B, the same points and some others measured another way; then each row and its match in B:
B:
0: [28, 79, -57, -33, 78, -166, -95, -88, 0, 94, -103, -71, -25, -246, 231, -80, 26, -196, 72, -54, -117, 258, -20, 256, -28, 12, -97, 77]
1: [-72, -182, 62, -26, -6, -84, -39, 164, -117, 3, 106, -366, -12, -330, -74, 27, -58, 120, 433, -11, 157, 333, 148, -35, 164, -170, 245, -242]
2: [-11, -151, 13, -134, -19, -107, -66, 227, -142, -21, 140, -357, -56, -261, -182, -3, -110, -6, 368, -47, 157, 341, 155, -158, 180, -204, 181, -245]
3: [-70, 656, -37, 96, 410, -77, -544, -221, 158, 143, 428, 110, -277, -53, 362, 64, 98, -417, 114, -651, -110, 172, 304, 211, 153, 99, -281, 238]
4: [2, 645, -110, 57, 425, -293, -442, -188, 157, 143, 284, 39, -287, -121, 371, -86, 136, -503, 136, -524, -156, 335, 272, 184, 122, 57, -227, 201]
5: [101, -19, 156, 124, 207, -228, -396, -369, 214, 332, 127, -474, -320, -389, 622, 163, -107, 12, 344, -381, -22, 331, 59, 498, -280, -100, 28, -56]
6: [-53, -95, -24, 4, 54, -178, -135, -81, 114, 128, -102, -225, -104, -243, 228, 26, -31, -112, 187, -62, -45, 266, 28, 165, -92, -46, 119, -103]
7: [149, -299, 243, 171, -190, 309, 194, 201, -301, -280, 92, 164, 309, 93, -74, 165, 22, 325, -240, -35, 286, -230, -67, 248, 44, 164, 109, 217]
8: [-194, -16, -85, 162, 50, -124, 18, 149, 157, -147, -54, 105, 13, 102, -26, 32, 171, -175, -11, -54, 76, 97, 179, -132, 97, 126, 364, -57]
9: [-329, -442, -15, 37, -147, 54, -80, 45, 199, 68, -194, -261, -40, -142, -7, 230, -93, 72, 238, 80, 68, 106, 43, -71, -85, -53, 430, -349]
10: [-40, -267, 12, -16, -157, 126, -13, 335, -9, -243, 102, 30, -2, 303, -328, 171, -47, -123, -197, -162, 253, -121, 121, -337, 56, 43, 319, -101]
11: [-177, -95, 26, 88, 123, -140, -347, -136, 295, 200, 107, -367, -295, -189, 261, 207, -80, -78, 344, -298, 45, 256, 190, 66, -106, -92, 278, -255]
12: [-16, -8, -148, -195, -116, 9, 154, 269, -262, -160, -161, 139, 225, -104, -267, -182, 36, -211, -75, 195, -47, 153, -52, -79, 236, 25, -91, 75]
13: [223, -4, 84, 18, 140, -308, -192, -308, 33, 283, -71, -376, -166, -459, 573, -45, -71, -47, 217, -153, -111, 394, -85, 566, -255, -96, -130, 68]
14: [-81, -181, -65, -62, -20, -227, -9, 146, 19, 5, -91, -283, -61, -216, -49, -44, -26, -100, 266, 61, 57, 344, 101, -112, 57, -124, 273, -239]
15: [-146, -174, 27, 130, -64, 71, 64, 207, -25, -170, 15, 44, 114, 38, -129, 111, 79, 65, 30, -7, 171, 14, 126, -79, 140, 76, 323, -67]
16: [-122, -360, -10, -171, -166, 52, -16, 221, -107, -12, -47, -314, 23, -223, -235, 81, -153, 47, 273, 92, 116, 205, 38, -159, 83, -160, 218, -297]
17: [-81, -255, 203, 109, -138, 393, -138, 108, -76, -120, 242, 0, 62, 94, -79, 350, -95, 212, -44, -262, 257, -223, 71, 73, 34, 75, 147, 4]
18: [-131, -353, 49, -67, -159, 133, -42, 60, -63, 49, -96, -232, 56, -248, -28, 142, -133, 132, 198, 68, 57, 108, -45, 94, -13, -79, 132, -180]
19: [-504, 46, -15, 152, -13, 445, -177, 31, 59, -46, 72, 276, 157, -4, -66, 279, 90, 45, 80, -113, -3, -169, 147, 42, 253, 193, 61, 17]
20: [95, 109, 43, 59, 126, -102, -200, -288, 31, 208, -66, -88, -62, -321, 499, 3, 1, -90, 60, -169, -151, 203, -84, 547, -161, 46, -220, 200]
21: [-493, 5, -140, -37, -107, 446, -187, 137, 63, -86, -6, 318, 120, 143, -271, 243, 17, -194, -89, -87, -39, -216, 95, -193, 235, 174, 18, -25]
22: [-98, -126, 32, 5, 49, -180, -46, 190, -61, -13, 145, -378, -62, -318, -86, 6, -19, 80, 491, -37, 174, 403, 235, -113, 201, -180, 337, -287]
23: [-163, -293, 20, 12, -64, -21, -101, 64, 86, 59, -45, -277, -60, -173, 16, 150, -86, 34, 246, -21, 87, 178, 79, -24, -30, -77, 305, -251]
24: [211, -13, 119, 84, 23, 16, -131, 53, -7, -119, 210, 38, -78, 199, 98, 134, -21, -122, -251, -376, 173, -79, 68, 108, -89, 98, 51, 179]
25: [-42, -71, -28, 37, -43, 23, 0, 357, -16, -289, 177, 114, -1, 314, -310, 82, 58, -193, -158, -201, 245, -45, 211, -362, 171, 78, 312, -36]
26: [-234, -266, -16, 234, 38, -172, -233, -423, 498, 336, -384, -248, -188, -253, 652, 208, -10, -46, 129, -50, -188, 169, -93, 465, -453, 80, 272, -134]
27: [259, 394, -73, -41, 261, -389, -123, -53, -74, 42, 77, -30, -103, -207, 284, -251, 101, -378, 32, -230, -107, 398, 80, 247, 61, -1, -226, 238]
28: [-16, -287, 56, -37, -39, -124, -93, -23, 19, 133, -74, -415, -87, -349, 142, 71, -120, 69, 324, 1, 50, 309, 11, 141, -84, -156, 186, -225]
29: [-101, -228, -10, 151, 64, -260, -194, -294, 383, 271, -279, -295, -211, -228, 529, 126, -23, -100, 128, -85, -116, 243, -40, 339, -368, 12, 265, -142]
30: [-425, -496, -117, 62, -208, 43, 30, 62, 284, 30, -413, -103, 35, -62, -35, 194, -11, -19, 94, 234, -15, 48, -21, -116, -115, 40, 496, -344]
31: [258, 191, 52, -8, 161, -219, -148, -228, -106, 168, -6, -137, -52, -381, 468, -126, 7, -124, 91, -165, -136, 313, -76, 565, -103, -10, -309, 249]
32: [-87, -219, -132, -225, -243, 126, 206, 275, -269, -146, -300, 100, 287, -135, -315, -104, -26, -110, -87, 322, -46, 80, -143, -75, 157, 17, -52, -7]
33: [-354, -235, -131, 33, -224, 286, 133, -31, 39, -23, -528, 340, 336, -66, 39, 72, 87, -45, -220, 345, -205, -142, -238, 239, -43, 248, -14, 98]
34: [372, 1, 308, 233, 159, -73, -295, -291, 73, 123, 296, -221, -222, -63, 602, 211, -67, 79, -70, -555, 142, 30, 10, 592, -329, 51, -39, 244]
35: [9, 110, 40, 145, 159, -98, -223, -396, 154, 252, -135, -61, -77, -311, 625, 49, 34, -87, 49, -172, -201, 178, -90, 637, -230, 110, -176, 200]
36: [-143, -305, 6, -66, -156, 90, 62, 146, -133, -21, -131, -176, 142, -265, -119, 49, -67, 112, 215, 173, 58, 159, -23, 26, 92, -68, 157, -171]
37: [79, 206, -57, -107, 84, -139, 40, 225, -290, -133, 114, -2, 103, -209, -137, -199, 74, -158, 145, -27, 36, 311, 113, -6, 320, -42, -103, 93]
38: [-195, -470, 129, -49, -207, 263, -104, 69, -62, 75, -4, -339, 37, -278, -70, 276, -206, 273, 313, 19, 140, 58, -10, 71, -12, -126, 210, -283]
39: [-236, -392, 6, 237, -230, 248, 173, 151, 135, -236, -274, 332, 233, 318, -67, 238, 122, 42, -390, 97, 110, -325, -60, -4, -86, 293, 397, 44]
40: [52, -91, 8, 81, -160, 281, 80, 256, -70, -354, 15, 481, 177, 516, -206, 140, 87, -196, -638, -167, 150, -396, -28, -87, 18, 300, 68, 290]
41: [-291, 361, -72, -66, 89, 338, -277, 252, -138, -175, 420, 280, 33, 116, -352, 128, 55, -248, 58, -357, 85, -72, 304, -267, 488, 92, -126, 78]
42: [105, 93, 114, 127, 251, -278, -377, -175, 196, 178, 297, -389, -353, -190, 404, 109, -50, -108, 296, -485, 97, 322, 228, 204, -114, -99, 148, -72]
43: [74, -357, 111, -237, -170, 75, -29, 268, -318, -17, 138, -467, 16, -339, -267, 56, -251, 183, 381, 21, 222, 269, 34, -84, 133, -274, 93, -268]
44: [226, 255, -14, -31, 190, -292, -120, -158, -84, 127, -14, -99, -61, -330, 376, -189, 43, -229, 84, -149, -144, 359, -28, 425, -28, -8, -272, 219]
45: [283, 37, 183, 124, -2, 207, -112, 38, -119, -191, 271, 244, 29, 304, 117, 177, 2, -69, -454, -440, 186, -271, -9, 251, -81, 215, -116, 390]
46: [-320, -564, -30, -93, -321, 256, 70, 196, -8, -40, -288, -145, 153, -114, -256, 198, -133, 121, 102, 254, 72, -2, -85, -136, -8, -38, 319, -317]
47: [-446, 87, -138, -14, -25, 321, -205, 188, 79, -110, 102, 261, 44, 160, -282, 201, 45, -242, -19, -170, 15, -120, 195, -284, 284, 131, 85, -63]
48: [73, -20, 84, 78, 2, 50, -9, 311, -126, -279, 307, 63, 20, 215, -225, 87, 51, -61, -88, -264, 292, -24, 216, -198, 200, 59, 216, 44]
49: [48, -314, 120, -39, -304, 496, 111, 337, -291, -337, 83, 290, 273, 320, -377, 216, -74, 75, -437, -66, 249, -394, -78, -66, 89, 165, 13, 167]
50: [-129, -174, -68, -157, -132, 100, 4, 273, -135, -105, -15, -67, 78, -69, -306, 29, -68, -101, 90, 49, 85, 112, 56, -213, 183, -54, 111, -148]
51: [-61, -65, -96, -195, -113, 90, 51, 208, -230, -89, -108, 33, 165, -154, -213, -78, -32, -132, 17, 127, -23, 129, -41, -38, 183, -13, -99, 5]
52: [279, 72, 184, 267, 214, -222, -290, -284, 231, 108, 186, -123, -270, 36, 613, 152, 22, -108, -139, -526, 81, 70, 58, 470, -331, 107, 64, 217]
53: [-429, 279, -149, -134, 45, 369, -316, 350, -56, -183, 405, 246, -25, 200, -531, 183, 6, -320, 98, -338, 109, -75, 366, -524, 527, 46, 3, -89]
54: [-251, 168, -62, 8, 57, 157, -148, 117, -49, -74, 124, 148, 63, -58, -113, 68, 72, -138, 97, -138, 10, 56, 161, -52, 281, 76, -16, 33]
55: [-487, 273, -90, 108, 86, 361, -248, 96, 61, -92, 209, 354, 82, 93, -152, 205, 135, -159, 51, -240, -5, -127, 256, -121, 367, 200, 13, 59]
56: [-271, 248, 31, 225, 182, 196, -428, -374, 278, 210, 86, 149, -112, -83, 484, 266, 68, -131, 16, -398, -153, -66, 70, 454, -85, 215, -147, 191]
57: [-286, -265, -79, 49, -64, -127, 89, 180, 55, -36, -184, -195, 67, -238, -100, 16, 50, 48, 334, 210, 70, 295, 127, -136, 136, -56, 441, -309]
58: [-405, 178, -158, 49, 33, 225, -157, 132, 91, -112, 28, 325, 74, 137, -172, 122, 132, -280, -56, -133, -53, -76, 174, -175, 260, 185, 51, 30]
59: [583, 129, 302, 204, 114, 9, -118, -267, -159, -20, 205, 125, 3, 49, 588, 70, 11, 14, -446, -475, 74, -129, -160, 796, -301, 216, -359, 608]
60: [-149, -214, 24, 103, 18, -60, -235, -65, 280, 97, 7, -245, -206, -32, 178, 227, -66, -73, 130, -231, 73, 107, 112, 17, -155, -7, 334, -201]
61: [74, -51, 81, 95, -4, 75, -121, 101, 31, -147, 175, 86, -51, 236, 9, 171, 2, -118, -227, -330, 174, -116, 98, 0, -33, 122, 135, 108]
62: [72, 16, -44, -193, -49, -32, 87, 293, -350, -143, 55, -52, 146, -207, -265, -157, -7, -94, 132, 66, 68, 249, 43, -75, 288, -85, -79, 11]
63: [-107, -179, -37, 18, -52, -122, 133, 138, -87, -54, -173, -119, 137, -261, -34, -70, 65, 40, 210, 197, 35, 275, 27, 44, 119, -26, 215, -110]
64: [-162, -223, -118, -162, -121, -40, -11, 310, -22, -94, -47, -163, -26, -34, -330, 21, -74, -178, 141, 46, 103, 189, 119, -361, 149, -105, 277, -273]
65: [-270, -329, 10, 125, -147, 142, 20, 130, 102, -89, -132, 2, 95, 32, -82, 203, 18, 72, 25, 51, 110, -44, 46, -57, 10, 87, 372, -160]
66: [-280, -646, 181, 155, -240, 336, -155, -236, 208, 215, -237, -291, 15, -237, 303, 457, -191, 379, 154, 33, 44, -116, -167, 395, -343, 22, 279, -226]
67: [77, -111, 15, 92, 6, -165, 25, -282, 40, 176, -389, -63, 92, -356, 518, -63, 41, -12, -22, 128, -202, 208, -236, 627, -265, 97, -100, 177]
68: [-359, -344, -89, 5, -139, 44, -40, 91, 172, 30, -237, -132, 10, -112, -72, 155, -30, -30, 175, 127, 5, 111, 38, -123, -8, -11, 362, -297]
69: [323, 385, -34, -277, 163, -220, -55, 340, -475, -166, 408, -123, -14, -221, -271, -295, -9, -271, 209, -224, 125, 423, 212, -138, 440, -180, -271, 122]
70: [-37, 68, -34, -79, -7, 86, -76, -12, -135, 26, -61, 59, 99, -202, 69, -23, -1, -119, 3, -23, -98, 106, -56, 235, 78, 45, -214, 138]
71: [-366, -547, -49, -111, -321, 272, 52, 238, -9, -45, -252, -147, 147, -109, -323, 212, -137, 107, 140, 250, 80, -8, -46, -209, 44, -51, 329, -348]

[5, 36, 149, 21, 31, 121, -106, 128, -9, -62, 144, 107, -120, -11, 54, 172, -167, 110, -25, -107, 127, -141, -346, 6, -74, 66] | 18
[97, -357, -227, -113, -323, -229, 318, 324, -39, 2, -1, -98, 251, -376, -205, -98, 395, -12, 95, 200, 124, 365, 268, -186, 350, 48] | 4
[-216, -174, -127, -91, -204, 178, -267, 134, -95, 84, -492, 15, -305, -221, -46, -120, -249, -133, 331, 277, -280, -334, -120, -198, 381, -195] | 27
[-53, -559, 9, 194, -377, 104, -226, 436, -340, 13, -291, 39, -404, -138, 17, 71, -127, -337, 476, 360, 102, -57, -445, -555, 373, 71] | 69
[78, -145, 27, 8, -18, 5, 0, 185, -18, -10, 126, 24, -15, -60, -84, 86, 50, -15, 74, -11, 146, -24, -249, -132, 124, 103] | 50
[-3, 204, 154, -68, 156, 140, -94, -2, 111, -31, 168, 104, -69, 2, 41, 107, -185, 220, -103, -187, 44, -244, -297, 143, -129, 21] | 46
[42, -68, 78, -85, 43, -7, 8, 23, 178, 119, 46, -6, -202, -129, -1, -175, 35, 28, 255, 19, 83, -181, -239, -45, 100, 65] | 64
[29, 33, -110, -152, 307, -172, -57, -138, -243, -90, -271, 164, 282, 387, -96, 34, -272, -21, -324, -100, -341, -219, 147, 63, 331, -61] | 40
[-324, -4, 58, -129, -468, -276, 153, 186, -98, -125, -296, 187, -288, -300, 482, -108, -325, 187, 32, 246, 75, 239, 304, 295, -99, -14] | 53
[130, -248, 152, 81, -40, -11, 14, 205, 49, 68, 187, 6, -232, -84, 13, -26, 104, -85, 305, 46, 296, -49, -436, -237, 92, 209] | 2
[67, 202, 151, -158, 184, -25, 90, -93, 290, 62, 240, 48, -63, -70, 65, -106, -3, 238, -8, -175, 107, -162, -159, 225, -117, 73] | 9
[43, -61, 200, -63, 14, -81, 60, -23, 58, 123, -94, 118, -282, -63, 270, -270, -103, 125, 199, 86, 66, -148, -158, 1, -13, 84] | 42
[-67, -74, -101, 4, -45, 272, -269, 237, -112, -81, -52, 12, 13, -74, -260, 277, -146, -60, 3, -24, -98, -236, -302, -174, 240, -95] | 32
[-29, -298, -32, 93, -165, 112, -187, 320, -167, -41, -58, 11, -161, -74, -140, 176, -70, -208, 224, 114, 73, -98, -377, -317, 284, 43] | 62
[140, -40, 199, 71, 80, -102, 96, 201, 54, -113, 485, 72, -11, 75, 28, 249, 52, 54, -60, -202, 414, 108, -383, 23, -128, 278] | 38
[-106, 104, 167, 52, 251, 121, -385, -56, -454, -194, -347, 364, -87, 533, 231, 295, -740, 26, -343, -117, -285, -423, -292, 23, 36, -54] | 7
[417, 60, -131, -219, 346, -158, 417, 20, 380, 40, 686, -176, 673, -110, -540, 18, 670, 218, -257, -353, 222, 161, 53, 73, 140, 160] | 26
[132, -129, 7, -90, 103, -54, 55, 62, 260, 159, 214, -106, -106, -137, -193, -162, 227, -87, 324, -16, 152, -141, -280, -121, 215, 129] | 14
[105, -110, 29, -54, 225, -198, 7, -50, -153, 4, -118, 125, 35, 289, 15, -67, -134, -80, -39, -31, -81, -157, -82, -70, 256, 82] | 24
[-88, 100, 205, -23, 106, -241, -20, -21, -170, -167, -25, 265, -135, 305, 340, 130, -438, 79, -201, -108, 67, -58, -96, 243, -95, 132] | 17
[-89, 125, 69, -141, 146, -77, -66, -105, 11, 4, -149, 140, -133, 116, 143, -74, -305, 80, -34, -43, -135, -256, -56, 168, 65, -25] | 15
[370, -205, 19, -70, 356, -367, 271, -20, 51, 54, 321, -16, 284, 269, -208, -95, 333, -100, -34, -160, 196, 63, -104, -126, 281, 287] | 10
[174, -125, -20, -100, 239, -343, 170, -28, -41, -12, 76, 53, 193, 256, -99, -66, 70, -95, -78, -86, 37, 7, 19, -12, 272, 164] | 61
[-14, 33, 190, -8, 46, 188, -161, 39, 95, 68, 29, 92, -313, -67, 115, -26, -187, 96, 181, -29, 70, -313, -421, -34, -53, 32] | 28
[85, -63, 160, 12, 219, -104, -80, -46, -227, -43, -116, 211, -50, 354, 155, 28, -292, -6, -112, -61, -43, -198, -211, -50, 97, 103] | 34
[-155, -176, -42, -29, -424, -301, 202, 340, -254, -215, -123, 143, 14, -195, 229, 118, -125, 74, -112, 179, 155, 399, 254, 93, 55, 66] | 41
[129, -200, 124, -4, 10, -151, 111, 140, 182, 96, 270, -42, -214, -99, -11, -114, 182, -86, 327, 6, 328, -3, -336, -124, 105, 240] | 22
[-45, -152, -121, 15, -166, 87, -84, 331, -173, -159, 22, 17, 137, -121, -206, 304, -33, -28, -92, 12, 33, 50, -119, -139, 207, -21] | 70
[-99, 42, -148, -128, -68, 52, -50, 154, -12, -103, -17, 15, 137, -139, -181, 165, -76, 74, -120, -51, -88, -50, 18, 66, 171, -93] | 35
[-84, 70, 47, -127, 8, 119, -102, 1, 136, 79, -89, 40, -210, -164, 33, -106, -146, 106, 149, 23, -75, -277, -174, 54, 60, -66] | 6
